Below is a small trained network, with its code and all its weights. Each question gives an input and a target symbol and asks what happens when units are switched off, that is, made to give their printed mean instead of their output.

import numpy as np


def w(rows, s, z=0):
    codes = np.array(rows[::2]) - 128.0
    scale = np.full(codes.shape[1], s)
    scale[-1] = z or s
    return codes * scale


def softmax(a):
    e = np.exp(a - a.max(-1, keepdims=True))
    return e / e.sum(-1, keepdims=True)


def log_softmax(a):
    a = a - a.max(-1, keepdims=True)
    return a - np.log(np.exp(a).sum(-1, keepdims=True))


def net(x, mask):
    ids = ['βγδεζημξστφψ'.index(c) for c in x.split()]
    T = len(ids)
    res = E[ids] + P[:T]
    u = 0
    for l in range(3):
        r = res
        for j in range(3):
            rows = slice(2 * j, 2 * j + 2)
            q, k, v = (r @ M[l][rows].T for M in (Q, K, V))
            z = softmax(np.where(np.tri(T) > 0, q @ k.T / 2**0.5, -1e9)) @ v
            o = O[l][rows]
            res = res + np.where(mask[u + j], z, o[:, -1]) @ o[:, :-1]
        u += 3
    return log_softmax(res[-1] @ U[:, :-1].T + U[:, -1])


Q, K, V, O = {}, {}, {}, {}
E = w([
[150,145,137,167,188,190,149,183],'β',
[120,126,103,236,137,90,103,133],'γ',
[94,212,169,103,130,81,176,171],'δ',
[110,88,147,183,68,136,128,129],'ε',
[131,81,152,150,156,177,222,147],'ζ',
[185,74,124,140,137,152,132,132],'η',
[208,90,98,169,116,187,186,111],'μ',
[189,146,136,124,66,183,92,134],'ξ',
[121,192,95,88,124,78,161,62],'σ',
[69,167,64,80,145,90,147,94],'τ',
[120,160,149,163,88,248,114,153],'φ',
[155,134,156,80,91,246,117,162],'ψ',
],0.015)
P = w([
[152,96,100,101,71,117,118,173],'0',
[142,116,146,196,147,161,126,10],'1',
[124,151,116,216,147,167,142,66],'2',
[108,186,40,214,133,177,139,135],'3',
[118,25,246,133,160,89,95,97],'4',
[114,75,237,128,126,123,87,86],'5',
[102,191,210,130,96,174,64,54],'6',
],0.011)
Q[0] = w([
[115,139,74,209,149,167,161,165],'0.h0',
[121,3,175,142,188,105,133,119],'0.h0',
[130,154,124,85,138,74,149,126],'0.h1',
[167,71,116,108,114,129,106,139],'0.h1',
[204,108,127,187,124,127,104,99],'0.h2',
[174,63,138,159,113,163,52,169],'0.h2',
],0.012)
K[0] = w([
[124,60,117,82,93,69,101,168],'0.h0',
[143,115,239,121,156,125,97,2],'0.h0',
[118,90,219,78,167,146,88,101],'0.h1',
[134,128,81,168,148,185,119,102],'0.h1',
[163,105,100,74,45,145,70,91],'0.h2',
[149,62,116,176,40,166,89,148],'0.h2',
],0.0099)
V[0] = w([
[45,133,102,161,170,188,142,241],'0.h0',
[148,132,102,104,125,192,2,118],'0.h0',
[92,61,173,100,175,132,56,80],'0.h1',
[148,53,104,53,136,50,122,171],'0.h1',
[153,69,103,138,62,136,61,107],'0.h2',
[154,198,120,208,125,72,157,114],'0.h2',
],0.0081)
O[0] = w([
[73,2,165,118,228,101,65,140,91],'0.h0',
[191,211,129,132,216,95,148,173,181],'0.h0',
[98,153,204,105,122,31,247,150,34],'0.h1',
[214,50,118,72,117,68,124,146,2],'0.h1',
[85,126,82,199,81,128,158,192,229],'0.h2',
[142,97,132,120,155,92,5,102,117],'0.h2',
],0.0073,0.0049)
Q[1] = w([
[179,178,82,72,188,83,139,127],'1.h0',
[146,159,94,164,185,235,92,111],'1.h0',
[163,2,146,96,131,100,134,200],'1.h1',
[118,61,150,227,163,209,99,116],'1.h1',
[113,133,144,15,169,32,110,103],'1.h2',
[50,252,71,133,175,180,68,76],'1.h2',
],0.0083)
K[1] = w([
[171,110,181,129,147,210,106,112],'1.h0',
[137,131,94,53,105,132,122,207],'1.h0',
[166,102,185,173,82,173,139,79],'1.h1',
[187,71,115,98,71,168,85,208],'1.h1',
[2,198,96,115,111,97,123,68],'1.h2',
[85,168,68,117,77,129,79,200],'1.h2',
],0.0089)
V[1] = w([
[127,149,94,254,161,150,140,5],'1.h0',
[98,174,211,141,196,149,24,104],'1.h0',
[37,121,240,176,82,118,130,83],'1.h1',
[15,226,150,6,190,103,123,118],'1.h1',
[143,129,246,124,128,246,68,169],'1.h2',
[83,228,223,114,135,107,81,60],'1.h2',
],0.0073)
O[1] = w([
[106,151,149,99,215,224,113,84,115],'1.h0',
[157,139,103,16,138,129,64,159,23],'1.h0',
[105,73,214,178,102,160,115,80,43],'1.h1',
[237,88,202,156,120,87,206,65,8],'1.h1',
[254,48,129,197,79,111,138,71,168],'1.h2',
[134,187,189,193,61,106,33,36,14],'1.h2',
],0.0072,0.011)
Q[2] = w([
[164,72,93,106,87,111,95,135],'2.h0',
[90,123,85,201,150,217,130,151],'2.h0',
[126,129,134,114,183,55,99,48],'2.h1',
[146,149,82,215,144,254,138,114],'2.h1',
[162,98,138,156,72,165,136,201],'2.h2',
[174,166,91,197,133,187,113,136],'2.h2',
],0.0092)
K[2] = w([
[223,153,69,154,162,211,76,130],'2.h0',
[108,124,2,59,24,116,156,250],'2.h0',
[165,189,143,60,151,116,91,47],'2.h1',
[177,134,33,6,82,82,126,181],'2.h1',
[93,39,114,106,185,62,188,198],'2.h2',
[198,29,115,168,67,80,83,212],'2.h2',
],0.006)
V[2] = w([
[205,175,102,99,133,117,105,135],'2.h0',
[104,138,162,124,134,48,191,154],'2.h0',
[166,125,143,104,102,192,194,140],'2.h1',
[107,155,131,155,7,172,103,127],'2.h1',
[105,134,139,202,174,105,155,120],'2.h2',
[135,105,111,125,70,68,124,157],'2.h2',
],0.014)
O[2] = w([
[71,129,227,157,156,80,255,148,140],'2.h0',
[128,137,28,108,40,17,133,143,130],'2.h0',
[194,216,102,138,203,87,85,55,255],'2.h1',
[85,203,204,98,76,227,134,33,168],'2.h1',
[135,170,128,215,95,150,120,132,112],'2.h2',
[83,80,214,121,131,63,100,64,224],'2.h2',
],0.0099,0.0093)
U = w([
[179,67,179,182,192,111,127,219,101],'β',
[76,67,169,136,85,167,129,254,100],'γ',
[112,36,195,102,116,105,104,81,216],'δ',
[76,131,108,82,60,160,81,97,100],'ε',
[234,115,101,101,126,125,56,116,169],'ζ',
[64,168,98,64,134,66,116,199,185],'η',
[125,184,106,44,197,169,135,206,3],'μ',
[42,242,173,22,128,120,190,147,118],'ξ',
[155,165,153,235,26,163,179,191,211],'σ',
[185,72,146,230,50,76,127,165,151],'τ',
[216,160,163,185,156,173,115,123,55],'φ',
[213,182,152,102,172,38,134,65,171],'ψ',
],0.0049,0.005)

Each question gives the input, a string of symbols that net reads in full, and the target symbol t.
The units are the heads (2 rows each of Q, K, V and O). Each row of codes is followed by its name. A weight is (code - 128) times the scale printed after its matrix; where a second scale follows, it is the last column's (O and U).
mask holds one flag per head, layer by layer. A switched-off head (its flag False) gives its mean, the last column of its rows in O, instead of its output. The means were averaged over made-up inputs and are rounded, as every weight is.
A unit's drop is (log p(t) with every unit on - log p(t) with that unit switched off) / (log p(t) with every unit on - log p(t) with every unit switched off).
The circuit of an input: a set's keep is (log p(t) with only the set's units on - log p(t) with every unit switched off) / (log p(t) with every unit on - log p(t) with every unit switched off). Starting from all 9 units, units are removed one at a time, each time the one whose removal leaves the highest keep (on an exact tie, the one counted first), for as long as the keep stays at least 0.8.
units of the circuit, in order: the units of the circuit, biggest drop first
most important unit: the unit with the biggest drop
which heads matter: for each layer, one digit per head in row order, 1 if its drop is at least 0.15 and else 0, layers parted by /
drop when u is switched off: that unit's drop, to one decimal
input ξ μ δ σ, target ψ: units of the circuit, in order : 0.h2, 1.h1
input σ τ ζ μ, target σ: which heads matter : 110 / 001 / 001
input σ η γ ψ σ ξ, target σ: units of the circuit, in order : 1.h2, 2.h2, 2.h1
input ε ψ σ σ, target ζ: which heads matter : 001 / 010 / 100
input γ β γ ζ, target γ: which heads matter : 000 / 000 / 010
input γ η τ η, target γ: most important unit : 2.h1
input σ ε φ, target σ: units of the circuit, in order : 1.h2, 2.h2
input ψ η τ ζ β η, target ψ: units of the circuit, in order : 2.h1, 0.h2, 1.h2
input μ δ σ τ ψ ψ φ, target μ: which heads matter : 000 / 011 / 000
input σ δ σ η, target σ: units of the circuit, in order : 0.h0, 2.h2, 1.h0
input ξ β τ, target ψ: which heads matter : 101 / 010 / 000
input δ γ σ ξ ξ ε φ, target δ: units of the circuit, in order : 2.h2, 1.h0, 0.h1, 0.h0
input ξ β τ δ, target ψ: units of the circuit, in order : 0.h2, 1.h1
input ε γ δ β ξ, target ε: which heads matter : 000 / 010 / 110
input η μ η ξ, target η: most important unit : 0.h1
input ξ μ ψ δ ε ξ ψ, target ξ: which heads matter : 000 / 010 / 110
input μ σ τ μ ψ ξ, target μ: which heads matter : 010 / 011 / 000
input σ η ξ ε β, target σ: which heads matter : 100 / 001 / 001
input φ ζ ζ ζ σ ξ σ, target ε: which heads matter : 110 / 011 / 111
input β μ ψ ε φ, target β: most important unit : 2.h1
input ξ τ μ σ ψ γ, target ξ: drop when 2.h0 is switched off : 0.2
